Each row was made from one walk, in order. Every step used is in the known rows, and no mark comes twice. Write each row's walk.
Known rows
nokip/nuvez/melisog/fomo/tegiziz: [ -64  365 -179 -115 -249 -120 -108 -310 -204  -64 -329 -109  -14  102
  -61 -208  185 -100  261  -97  -95  -32  127 -158  534  150  173 -195
 -319  -42 -347   18   83 -119 -209  114   -5  121  -29 -297 -490  -48
 -173  175   -9  124  -62  222  -94  346  -47 -199 -580 -113   90   84]
fusak/nuvez/melisog/fomo/moko/vatoke/bobe/zemilup: [-106  -81 -497  183    6 -494   75   26  110  117  266  272  -16 -214
  225 -193   55 -274   23 -112 -374 -314  -46   74  197  402  274   39
  -50  114  219 -224  121  -27 -366   63  -96   77 -279 -178  -63   74
  422  403  -44  199 -198 -145  158 -521 -194 -374  -30  212  195 -191]
zemilup/fekulud/letu/bobe: [-400  211   87 -159  -64  -64  -58 -192  159  -17 -192  349  157  -12
 -112 -161   36   -7 -219  172 -135   93   34 -227  -75   -9  324 -205
  230 -132  195   76  109 -463  -24 -219   -2 -195  -67  -93   32 -236
 -293   45  -81   46   40  267 -526  238  361  -60  -49 -136 -216 -119]
lebese/tegiziz/melisog/fusak/nuvez/vatoke/bobe: [-208 -204  587  -27  303 -105   22  400  201  -99  290 -172  216  -44
  302  275  -75  289   -7 -196   -4  -61    0  227  -59  -33 -135  343
   26  -78  -72 -182  302   59   28  277 -148 -102 -202 -226   72  176
  -64  112   92   47 -114 -338  151 -164 -170   91  498  123  172 -239]
fomo/melisog/tegiziz/fekulud/letu/lebese/nuvez: [ 360   71  472 -358  150  298  -25   90 -156 -155  -42  -44   94   98
 -148  234 -169   26  -33 -357  -19   44   67 -268 -122  -19  108  156
  215 -352  -46  209  396   97  137 -126   80   98  132   34  123  153
 -321 -552 -174 -168  114  -24   51  236  340  119  127  168 -196   61]
fekulud/lebese/nuvez/moko/melisog/fusak/vatoke/bobe: [ 369 -292  -77  -38  -98  202  163  275  114  -97  313  190  -47  -90
  283  292 -123  178 -158  -27  146  295  297  253 -104   44 -117  613
   15  186  310 -181  -31  268  -13  -45   88  -49   20  211  129  290
   86  -39  176   44 -171   18 -228 -259 -258 -238   45    2   88  -98]
nuvez/melisog/fusak/vatoke/nokip/bobe/fekulud: [ 153  -78 -179   98 -161 -194  250 -288   45  -26   66  195   28   39
  119  395 -119 -340  108  289 -146  303  -10   35 -170   49 -136   84
 -168  -45 -155 -322 -534 -392 -523 -201  126  -93 -182 -111    8 -292
    7  -35   51 -137 -217 -142  -87  431 -269  338  394 -490  295  -53]
vatoke/moko/nuvez/melisog: [-179 -172  138  144   -7 -265  -53 -245  -70 -190 -127   39 -295  -64
  262   15 -110 -164  -17  370   80  151   75   40  321   38  -32  140
   38  298  -30   33 -250  -77  227  110  139   86  -87   17   31 -143
  117  -52  285   93 -153 -231   -3  119 -257  179   99  250 -122  -81]
tegiziz/fekulud/letu/lebese: [  61  -32  242 -211   48  -21 -170  -99 -205 -138 -143  144  -27  105
 -328  444 -186    7 -272 -158  233  238   13 -359 -131   78   87  -54
  259 -108   63  190  242 -112  474 -598  -49 -101   68  -94   80   75
 -475 -259   52 -124  263   66  -33  501  163  312  -33  -31   39  -84]
fomo/melisog/tegiziz/fekulud/lebese/nuvez/fusak: [ 353  167  410 -195  -16  246 -209   98   60 -108    6   44 -148 -113
   77  -73  194  210  213 -323 -285   47   54 -357   25  -16  -18  216
  229 -151   35   14  552  195 -153  -72  222  161   81   59   39  211
  -85 -495 -109 -117  -96   37  170   37  617  103   75   74 -143  135]
lebese/nuvez/fusak/moko/melisog/tegiziz/fekulud/letu/bobe/zemilup: [ 564 -151  149  105  213  213  -40   54   17 -277  149  380 -268 -158
 -311 -138   71 -304 -199  -43 -336 -206 -413   38 -220 -169  348  211
  470 -564  223 -130  271  290 -102  243  114   34  -13  691  439 -144
   84 -420  165 -296  164   41   55 -319  359   18  618 -293 -280  189]
melisog/fomo/moko/vatoke: [-305  375 -555  -69 -249 -226 -137  -13   -1  -34  175  155  226 -157
  154 -116  375   69 -104 -399 -376 -201   -2 -345   71  359  159 -172
 -247  222  194  187  154 -120  -88 -194  -32  170 -265 -552 -205  139
  -45  179 -232  375  125  129 -263 -213  -27 -285 -578  126  159 -277]
moko/fusak/vatoke/bobe: [ -95  -98 -189  117  -98 -171 -129  -57   73  -76  294  421  269   73
  129  197  162  291  -19   -7  241  184  133   59    0  176  -17  171
  151  409  160 -224  164  -62  318 -711  219  359  -10 -152  253  -33
 -296  -21 -187    3  -81  174 -369  161 -303   37  101  245  317  -82]
bobe/zemilup/letu/lebese: [-282   89 -231 -213   63 -193 -282 -128 -376  -88 -215  106 -236   24
 -149  170  262 -129  -17  134  165  148 -127 -467  123  -34  152 -244
  178  307 -150  -39 -134  -93   66 -443  205  -30   66 -245  -31 -115
 -291  -21  143 -213  137 -102  -31  320  112 -206  -98 -126  -18  259]
fekulud/letu/lebese/nuvez/melisog/fomo/tegiziz: [ 306  250   42 -228  267  146  -45 -145  -19 -335 -152 -110  118  331
 -407  -86 -378  -51  221 -296   -8   20  257  122  280    2  -46  -51
  -57 -229   23  106  -30 -119  -40   24 -113  105  -43  -92  -93   51
  -73   33 -144  104  -71  -97  120  221  -67 -257 -245 -109 -109   97]
moko/melisog/fusak/nuvez/vatoke/bobe: [-111 -202  185  -40   44 -125  304  155  169 -147  299  320  134  -99
  501  314 -296  -64 -189  -56  149  124   93  115    0  120  -77  243
   12  210  186 -294 -154  -33  -93   33 -263   -2 -164 -288   -3  -56
   93  153  -73  -36 -137 -201   69 -209 -436  144  249 -215  -15 -440]
moko/vatoke/bobe/fekulud: [-405   98 -388   22    6 -227  124 -208 -177  240  -16  360   31  -57
  187  187  313 -104   26  100 -100  209  189 -113    0   45  -41  -82
  -73  336   17  -84  -87 -187  310 -378  -89  291   95 -352  270    4
  -67   92 -171  -69  -89  105 -363  290 -257  292  179  405  192 -148]
letu/lebese/nuvez/vatoke/moko/fusak/melisog/tegiziz/fekulud: [ 463  -18  467  289 -163  165 -278  158 -141 -384  270   37  331  167
 -115   33 -387  -96   67 -280  134    1 -186  263 -137 -443 -362  129
  129  364  -59   18  214  439  311 -202   12 -198  526   59  528  152
 -127 -358 -262  -42  337  -27  376  -30 -565  270  356  126  147 -210]
moko/vatoke/nuvez/melisog/fomo: [-101  342 -502  114   60 -466  106 -239   43   39   -9   53  -97   55
  186 -113  -14 -121   15  -73   68 -187  268   58  249  162  -79 -213
  -48  274 -145   61 -158   79   -5  -34  -11    6 -266 -416   39  -79
  397  248  -61  281 -135 -164  102 -113 -210   67 -280   46  147  -49]
tegiziz/melisog/fomo/moko/nuvez: [-267 -145 -159    1   64 -136 -227  124  227   15  206 -134  170 -166
  205 -250  -83  335 -111 -122 -378  -98 -163 -359  307  279  270  119
 -371 -197  -27  349   53  -72  136  -26   37  114 -321 -282 -273   37
    3   23   -4   32   33    3 -100   -9  151   -2 -662  279  128 -190]
bobe/zemilup/letu/lebese/nuvez/melisog: [  84  103  -89   -7  349 -223 -252 -272 -262 -150 -137  -29 -411  241
 -242   26  -47 -320   76   68   -2    0 -152  -79  276 -224   76 -109
  138  102 -174 -165 -236   -9   63 -106  149   78  355 -139  206 -172
   -4  -71  261 -180   -9 -323  264  239  -91 -173   30  -13 -160  386]
fekulud/lebese/nuvez/fusak/vatoke: [ 228  160  -14   48   79  -38 -365  -88  105 -214  171  -29 -223   82
   29   78  198  343  123  -24  -20  397   66   24   16  193 -207  107
  235  183  362 -337  231  196   -7 -353  231  347  103  -45   82  125
    6  -78   76  205 -164   15 -206  -50  152  -66  -88 -172  214  197]
melisog/tegiziz/lebese/nuvez/moko: [-143   61  251  -65  -22  221 -127   88 -271   67 -100 -412 -314  -53
  -93   27  459  249  -29 -337   17 -174 -150  -31 -103  -38 -204 -126
  110  -47  -96  336  286  292  134  270   49  -61  284  158   64   21
  -85 -151  202  -42   24  253   -2   12  231  -50  -42  490 -227   34]
fomo/tegiziz/lebese/letu/bobe/vatoke/moko/nuvez/fusak/melisog: [-576 -143  678  125 -107  292  -11  114  178   12   65  -94  340  -27
   43 -195  -75 -111   22  250  300   75  -95  501 -119 -236 -394 -145
 -371  286  370  223  112 -204  148  127 -215  470   42  106 -103  180
  132  242 -129  324  244  -33  245 -359   71  269  173   51 -465 -200]
fekulud/lebese/tegiziz/melisog/fusak/moko/vatoke/bobe/zemilup: [  46 -428   15  -75  -75  113  -58  497   55 -115   34  -38   70 -206
  -99  291  259   99   54  -35 -103  -80  256   88  -35 -146   42  738
   57   44   42   11  243  238  -57   72  145 -163  -24  126  272  524
  -87   80   97  118  -84 -123 -113 -227  -13 -116  618   27  369  169]
nokip/nuvez/moko/melisog: [ -43   16 -334  -34 -290 -169   21 -283 -184  132 -273   71 -383   86
  -18   15  188   -8 -204  249  287  161   -3 -105  135   84  198  -70
  -59  149  -32  -56  -68  113  402  126 -210  -11   95   76 -232 -184
  -53  -20  396 -143    3  158 -350   55  -85  -37 -453  100   42  -25]
moko/vatoke/nuvez/fusak/melisog/tegiziz: [ -84   64 -152  104  -95 -209  107  139   72  -51  132  246   -7   71
  190    6   71  122  218   -8  238  -20   79 -276 -134   91 -526 -131
  236  534   73 -279  -77  249 -249   -9  -17  174 -251 -200  273 -133
  423  172 -204  -26 -262  -91   89 -343  -18  193  188 -320  256  -52]
fusak/nuvez/vatoke/nokip/bobe/fekulud: [-192  154 -189  109  167 -209  292 -371   89  225 -114  -54 -171  -80
  380  -48  -14  -74   90  474 -125  312 -135  102 -266  212  101 -285
  116  -72  -25 -273 -447 -331 -104  235 -151  -90   -4    6 -132 -365
   84   39  -73 -134 -127  -60  -76  301 -198  268  208   63  162 -230]
moko/melisog/fusak/vatoke/nuvez: [  70 -145 -109   43 -147  -83  225  168   44 -132  247  242  200 -213
  394  406 -143  174 -286   23  312  412  124 -150   26  157 -159  179
   -7  271  120 -230 -182  135 -111 -223  161  173 -204 -229  -75  -30
   19  -56   50   13  -24  -11 -234  -64 -315  162   45 -506  186 -312]
fusak/vatoke/bobe/zemilup/fekulud/lebese/nuvez/melisog/fomo: [ 284  -64 -476  134  -38 -117 -267 -186  119  130   96   36    4   47
   74 -219  -49  -72  191   13 -374  -60  146  195  342 -116  258  330
  -29 -123 -124 -235  265  126 -421 -177  340 -303  240  -98  148  121
  164  224 -108  164 -125   -2 -100    3  -75 -470  -22   51  421  240]
lebese/tegiziz/melisog/fusak/nuvez/moko/vatoke/bobe/fekulud: [ -70 -455    4  144  113  -85  156  461   82  213  276    0   44 -111
  -49  316  -58  218   57   33  -74    0   44  217 -314  -58 -173  234
  -35  119    9 -206  -23  160  196  132 -372 -129 -141   47  367  127
  142  194  308 -144 -206 -256    1 -179  -55  210  740  296  145  -92]
zemilup/bobe/vatoke/nokip/nuvez/melisog/fomo/tegiziz/fekulud/lebese: [ 168  421 -193   89 -238 -226   32 -409 -271  323 -522 -368  -55   95
 -157 -337 -207   -8  200   78 -110  -54   27 -307   59  -26  100  110
 -332 -113 -555  -52 -227   74 -402   28  -49   47  -53  -34 -545  427
 -405  378 -306 -102   51  205  282  383   46 -267 -533   97    0  123]
fekulud/letu/lebese/nuvez/fusak/melisog: [ 224 -127  213 -144  280  -43 -235  -40  134 -419  204   97  -67  490
 -380  232 -441   97   70  -17  320  382   31  -50 -136 -164 -313  128
  225   26  444 -318    2   19  185 -342 -225  161    1 -139  373 -160
  142 -170   42  -90 -169 -281  -26   54   62  168   79 -383  340   92]
bobe/zemilup/letu/lebese/nuvez/moko: [ -74   54 -277  -20  226  -36 -346  -97 -323  -17  -68 -139 -576    1
 -224  -36  288  -86  -30  114  100   92 -268 -167  -84 -180  134  -76
  256  255  -42  -20  -85  113  223    7  129 -169  263   68  189  -16
  -25 -104  443 -235  150  -93  112   93   60 -480   -6  315 -151  340]
lebese/letu/bobe/fekulud/tegiziz/melisog/fomo/moko/vatoke/nuvez: [-179  182  -34  194  281  108  258  356  310  310  288 -135  437 -381
  175 -502  244  -72  -72 -120 -437 -339   77  225  -29  137   41 -343
 -295 -253   41  355  240 -193  100  212  -44  -76 -266   30 -132  269
  360  -53 -348  329   43  256 -334 -608  115   73 -203  331 -150 -132]
fusak/nuvez/melisog/fomo/tegiziz/lebese/letu: [ -97  -25  232 -120   88  200   54   71   92   -7   44 -234  273  -12
 -186   88 -201  126   80 -425   -9 -298   11  135  367  256 -100 -443
 -183 -269  -82  350  244 -157 -144  116 -196  122   54 -114 -352 -124
   68  160 -147  475  -44   87  215   85  262   62 -260 -113 -236  -69]
letu/lebese/nuvez/moko: [-129  119   56    4   79  -12 -254 -207 -257 -117  -97 -202 -354   81
 -201  -56  118  204  -60   20  193  292  -93  152  -30   21  -57   -7
  207  172  201  123  172  130  369  -85 -126  -63  339   22  103   20
   55 -209  231  -19  -15  123 -202   93  -67 -262 -101  419   56   69]
nokip/vatoke/nuvez/melisog/fomo: [-180  304 -240  134  150 -218   -3 -279  160    1    9 -264 -241 -131
  239 -110  242  -16  -32 -135   45   -8  203   14  400 -141  119 -252
  -39  201 -139  -73 -257  111 -201  155  -46  -54 -172 -529 -407  -52
  337  161   51 -148   46 -138   31  154 -149  249 -171    7  218  109]
moko/nuvez/vatoke/nokip/bobe/fekulud/lebese/letu: [  78    8  -37  -81  302  329  299 -266  449  365  -91  -95 -277  -56
  379  -21   16 -129  234  566   56  271  356  239 -307  103   28  -71
  -60   30   66  152 -514 -417  217  455  124 -137   83  185 -229  -60
   65  -94  -63  229   77  -90  119  214  -86  434 -104   78  -75 -147]
vatoke/nokip/bobe/zemilup/letu/lebese/nuvez/melisog/tegiziz/fekulud: [ 440   70   63  -72  267   15  138 -189 -357   17 -384 -167 -428  191
   25 -122  -64 -441  122  201 -150 -361 -375 -198 -187 -140  153  -78
  295 -463 -589 -133 -310 -122 -188  353  402 -332  288  401  232 -105
  -53 -343  153 -384  147 -279  557  449  -89 -187  133  143 -103  341]
nuvez/melisog/fomo/moko/fusak: [ 140  102 -288  144 -188 -214 -238  -67  248 -206  306  403  266   52
 -205 -212   -9   35   97 -431 -250 -235   80  -86  284   75  158  -45
 -200  196  171   75   15 -167  -80 -376  -19  109 -239 -347  -77 -208
  -90   15 -172   20  -70   58   69 -148  -60  -33 -329  -59   42 -201]
letu/bobe/fekulud/tegiziz/lebese/nuvez/melisog/fomo/moko: [ -43  177  252   84   91   53   10  -27  -30   34  135 -248  184  -58
  -81 -458  125 -139   29 -316 -663 -477   66  466  301  -79  148 -223
 -360 -550   42  235  256 -144 -183    7  -65    4  181  -33 -223  -37
  -60   17  -76  166  -31  166 -214 -213  238   65 -152  295 -360  -59]
tegiziz/lebese/letu/bobe/vatoke/nokip/nuvez/melisog/fomo: [-388  500  298  -34  -44 -199  106 -314 -110  401 -188 -499   32  322
  -49 -116  130 -385   -1   22  228 -353   91  716 -124 -160   73 -404
 -461 -386 -189  342    9  -94   71  202 -165 -104   30  -97 -342  -85
  110  171 -210  333  108   66  157  -63  -21  104 -547  162   30  193]
tegiziz/melisog/fusak/nuvez/moko/vatoke/nokip/bobe/zemilup: [-114 -325 -266  158  -28 -337  197  117  386  166 -186 -219 -440 -225
   -8  -36  -57 -205 -129  450   38   90 -413 -119 -474  195  -63  143
  140   25   56 -194 -322 -136 -175  409 -192 -489 -346  388   10  136
  531   62  411  -42 -217 -189  246  -80  -73 -134  155  -18  323  -35]
vatoke/nuvez/fusak/melisog: [-253  -67    0  118   48 -277  -77  -30  126 -106  182  224  -84  -22
  193   24  -35  267   39  152  293  384  -15 -296   46  -38 -278   16
  212  306  191 -272   57   16  -43 -186  -11  141 -217 -260  143 -267
  327  -58   39 -148 -255  -40  -85    2   61  234   83 -244  426 -145]
nuvez/fusak/vatoke/nokip/bobe: [-122  151 -270    1  -83 -286    9 -370   73  -94  -25   63 -130  136
  265   32  241  102   21  420   77  179 -208  -46 -280  355 -126  -42
  246  -30   86 -406  -50 -364 -169 -167  239   98 -353   39  -14 -166
   79  -18   79   49 -131 -127 -227  188  -56 -138  -28  -70  424   24]
fekulud/letu/bobe/zemilup/lebese/nuvez/melisog: [-164  180  111  -61  369 -214  -37 -328  220   28 -329   59 -187   41
 -404 -184  -96 -426 -200  210 -177   19    7   84  246 -192  389   35
  181 -242  138   72   21 -225  -76  195  -48   23   42  266  145 -124
   75  129  267  224 -136   30   80   70  167 -154  154 -199 -407  202]
moko/melisog/fusak/nuvez: [ -11 -271  111 -136  -83 -108  171  201  118 -259   64  261   25 -129
  165  326 -270  190 -207  -51  154  371  -26 -354   73  211   18   58
   39  104  260 -270 -274   18 -147 -172 -241  137 -151 -200 -178 -274
   16 -155   16  -34 -256  -39 -253   45  -11  189   14 -662  102 -252]

Write each row's walk
[  42   33  166  170  108  252  248   52  162   18  111  216   -7 -122
  108 -233   83  -29 -117  285  334  222  225  635 -183  -42   45   -7
   93  116  514   48 -143  124   41   62 -164  292  -31  307   69  -36
  406    3 -280  -21  -51  117 -141 -831  139  195  339 -282 -373  138] : fekulud/lebese/letu/bobe/vatoke/nuvez/fusak/moko/melisog
[  90 -165  238 -101  145   28  -45  550 -251 -205  283 -273  391  113
  129  495 -237  416  -77   12  335   16   82   -1  -96  -47 -256  112
   50   81 -344 -154 -120  197   58 -232  333  -62 -153 -245  185  177
 -314  105  262  -94  182 -431   93   11 -116   -5  256 -214   52  143] : zemilup/letu/lebese/tegiziz/melisog/fusak/vatoke/nuvez
[ 341  -12 -433 -216  152  163  364  -53 -270   79 -415 -108 -482  181
   80 -290   60 -217   56  474  160 -229 -234  -53 -327  -94  126  -86
  281 -175 -296 -175 -630   19  -96  646  194 -369   21  672   76 -205
  188 -199  245 -458   21 -289  160  -34 -154 -625  -87  160 -158  285] : vatoke/nokip/bobe/zemilup/letu/lebese/nuvez/moko/melisog/tegiziz
[-334   21   38  -24  141   46 -297   27  390  160 -166 -193  181 -153
 -273 -587  334  -91  -42  -76 -407 -417 -273 -146  212 -212  316 -217
  -84 -484 -269  329  645 -285 -147   14   66 -630 -115   36 -224    9
  153 -203 -293  306   23  275 -472  -97  551 -377 -206  -75  152  304] : lebese/letu/bobe/zemilup/fekulud/tegiziz/melisog/fomo
[ 212  202  112 -127  201  156  -19  232  -12 -142  194  343  -26  118
   22 -211   36   10  415  113 -325   91   80 -164  -62 -269 -100 -256
  102   68    7 -294 -384  159 -517 -134  162  129   28  116  292 -390
   65  -86 -160 -304 -290  -17 -134  -53  560  199  138 -585 -254  378] : zemilup/letu/bobe/fekulud/lebese/nuvez/fusak/melisog/tegiziz
[-213  359 -619   25 -424  -22  195 -239 -200  459 -471 -221  -11  116
   16 -293  102   77  156   89  172  -11   61    4 -125  -72  127  -39
 -395   45 -200   41 -353   76   38  431 -330  -22 -206   75 -577   22
  -87  359 -260 -270    6  202  -60   33 -270 -579 -550  252  162   42] : bobe/vatoke/nokip/nuvez/moko/melisog/fomo/tegiziz
[ 323  -56  -79  229 -106  -62 -151  -23  220 -130   62  305  261  -19
 -317 -170 -459  240  160 -379 -166 -175  -86 -161  303  180  166 -162
   49  -13  -89   -3  120  -22   11 -383 -160  122   36  -39  -88 -187
 -210   15 -208    6  -18  162  334  363  103  132  -63 -154  -53 -116] : moko/fusak/nuvez/melisog/fomo/tegiziz/fekulud
[  37   24  354   77  -98  124  -10  115 -336  -90 -171 -318  -57  182
   78  -30  250 -129  -36 -187  169  -22 -191  236 -144 -429 -477  -87
 -227   88   30 -137  -68  359  201  171 -149  377  106   80  213  147
   86  -77  -83 -291   99 -240  266 -465 -228  226  279  188 -267  -11] : bobe/vatoke/moko/melisog/tegiziz/lebese/nuvez/fusak
[ 504  -34 -398   85 -140  503  200  247  156  293  184  129  282 -401
   91   29 -169  334 -167 -240  118  -22  197   45   36  261   45  -48
  -20  -31  -50  420  362  260  117  126  159 -182  -75  400 -330  338
   47   -1  -63  326  345  326   75 -182  141 -236 -370    3 -139 -198] : fusak/vatoke/nuvez/moko/melisog/fomo/tegiziz/fekulud/lebese/letu
[-660    4  652   25   62  127   -1   -6  -56  154  -81 -340    0 -153
  252  -70  300 -187 -282  263  343   99  -24  552 -187 -117  -25 -222
 -308  160  235  475   71 -112  522   96  -22  288  128   64 -132  193
  -16  -54   11  412  354   47  -23 -266    1  355  -15  443 -491 -142] : tegiziz/lebese/letu/bobe/vatoke/moko/nuvez
[-100 -154  616   65   63  342  231  105   70  255  250  135  199 -205
  -17  -81   30 -251   59  -35 -328 -382   57  419  104  140    3 -394
 -276 -199  125  488    9 -204 -118  257   39  246  232  205 -158 -224
  -18   48   17  139  128  162  193 -303  309  566  104   86 -822 -245] : fomo/moko/nuvez/melisog/tegiziz/lebese/letu/bobe/fekulud
[ 267 -106 -600  -98   16  345  -55   -5  134  253 -280   12   40 -188
 -514 -118 -246  -63 -293 -265 -292 -203 -163 -474  111 -256  472  207
  -63 -384 -145  350  193   40  176  353 -195 -257  -40  398  -20  234
 -186  138  243   14  380  182  357  225  178 -500 -144   45 -317  -32] : bobe/zemilup/lebese/nuvez/moko/melisog/fomo/tegiziz/fekulud/letu
[  31 -617  446  -93  -20  248 -216  353 -118 -426  157 -321  163   97
 -204  332 -364  463   11  120  154   21   65  201   49  -17    4  587
   -3 -123  -18  181  -55  218  204  -78  -22  -57  114  -56  166   51
 -256  -68  239   -9   49 -266 -116   69   -6  166  472 -118  154  154] : letu/lebese/tegiziz/melisog/fusak/moko/nuvez
[-620  191  545   -4 -314  255   94  -92  -79  588 -478 -661  149  189
   19 -249  306  -26  -20  218  186 -360   58  328 -431 -243    8 -261
 -126 -358 -124  157  184 -382  224  224 -110 -327  490   56 -316  125
 -368  169 -405  188  177  447 -342   24   83 -123 -137  406 -121  194] : zemilup/fekulud/tegiziz/lebese/letu/bobe/vatoke/nokip/nuvez
[ -58 -455 -430  -18 -559  -55   55   61 -186  239  -12   90  -16 -128
   49  394   66 -299 -310  367  285  129   20  -32   44  -27  219  511
 -175  279 -121 -246   -6  132 -124  -29  -25 -281  -16  123    8  236
  -81  461  536  -31  106  145  -20 -140 -418 -352  145 -202  113   34] : nokip/nuvez/moko/melisog/fusak/vatoke/bobe/zemilup/lebese
[-311   -3  -28  -56 -182   52  -48  170   35  -68  115  -96  365  -38
   61 -111 -134  384  133 -159  207    0   80 -160  235  -44 -374 -167
 -144   41  -18   87  251    6 -204 -138  -29   79 -229 -305 -155    0
  130  291  -76   54   26   58  211   95  174   90 -287 -140  248 -272] : vatoke/nuvez/fusak/melisog/fomo/tegiziz/lebese
[ 299  -41 -340 -122  131  137   -7   69 -364  -12 -170   44 -413  114
 -200  -73  108 -129   32   27  115 -182 -203 -173  -23 -193   49 -132
  216  160 -206  -56 -313  369   26  247   77 -144  172  334  145 -170
   45 -106  234 -433   73 -190  155 -192   16 -473   16    6 -347  350] : bobe/zemilup/letu/lebese/nuvez/moko/melisog/tegiziz
[ 423 -239  192   47 -460  275 -141  464  212  -74  207  535  445 -156
 -154   37 -127  383  114 -512 -186  -10   90 -606  -41   50   17  158
   63  235  211  147  228  172 -149 -482  117   33  178   96  -39   50
 -475 -245 -439 -176   31  448    3   -5  295  269 -119 -325  107 -285] : fomo/moko/fusak/melisog/tegiziz/fekulud/lebese
[ -86  -95  -60   38 -176  151  247   42  102   63 -119  -59  470 -190
   72  176 -113   40  104  239 -292  436 -219 -267 -115   73 -205   94
 -319 -241 -278 -106 -312 -483 -377  -64  122   55 -162   61 -185  113
 -228  -29 -136 -246  -70  159 -194  664 -186  162  172 -235  270 -161] : fomo/tegiziz/melisog/fusak/vatoke/nokip/bobe/fekulud
[ 713 -105  333 -169  213  234   -9   84 -107 -293   -6  195  -97  351
 -343  205 -380  -29  -73 -252  154  -34  -75 -137 -210 -100 -200   12
  333 -316  115 -182  103  229  336 -148 -108   76   62  257  365   -9
 -104 -378   39 -355  154 -236  306  -10   78  264  156 -256 -153   32] : moko/melisog/tegiziz/fekulud/letu/lebese/nuvez/fusak
[  89   -6  129   71 -347  219  274   -8 -361  159  -43 -420    2  236
 -116  417   32 -289  109  -44  118 -709   82  411 -189  104 -274  -76
   77 -214 -311  297 -160  132   29  528   50 -140  423  235  246  -71
   56  186 -115  306    7  134  154  -87 -281  156  146  272  -46  297] : fusak/moko/vatoke/nokip/nuvez/melisog/tegiziz/lebese/letu
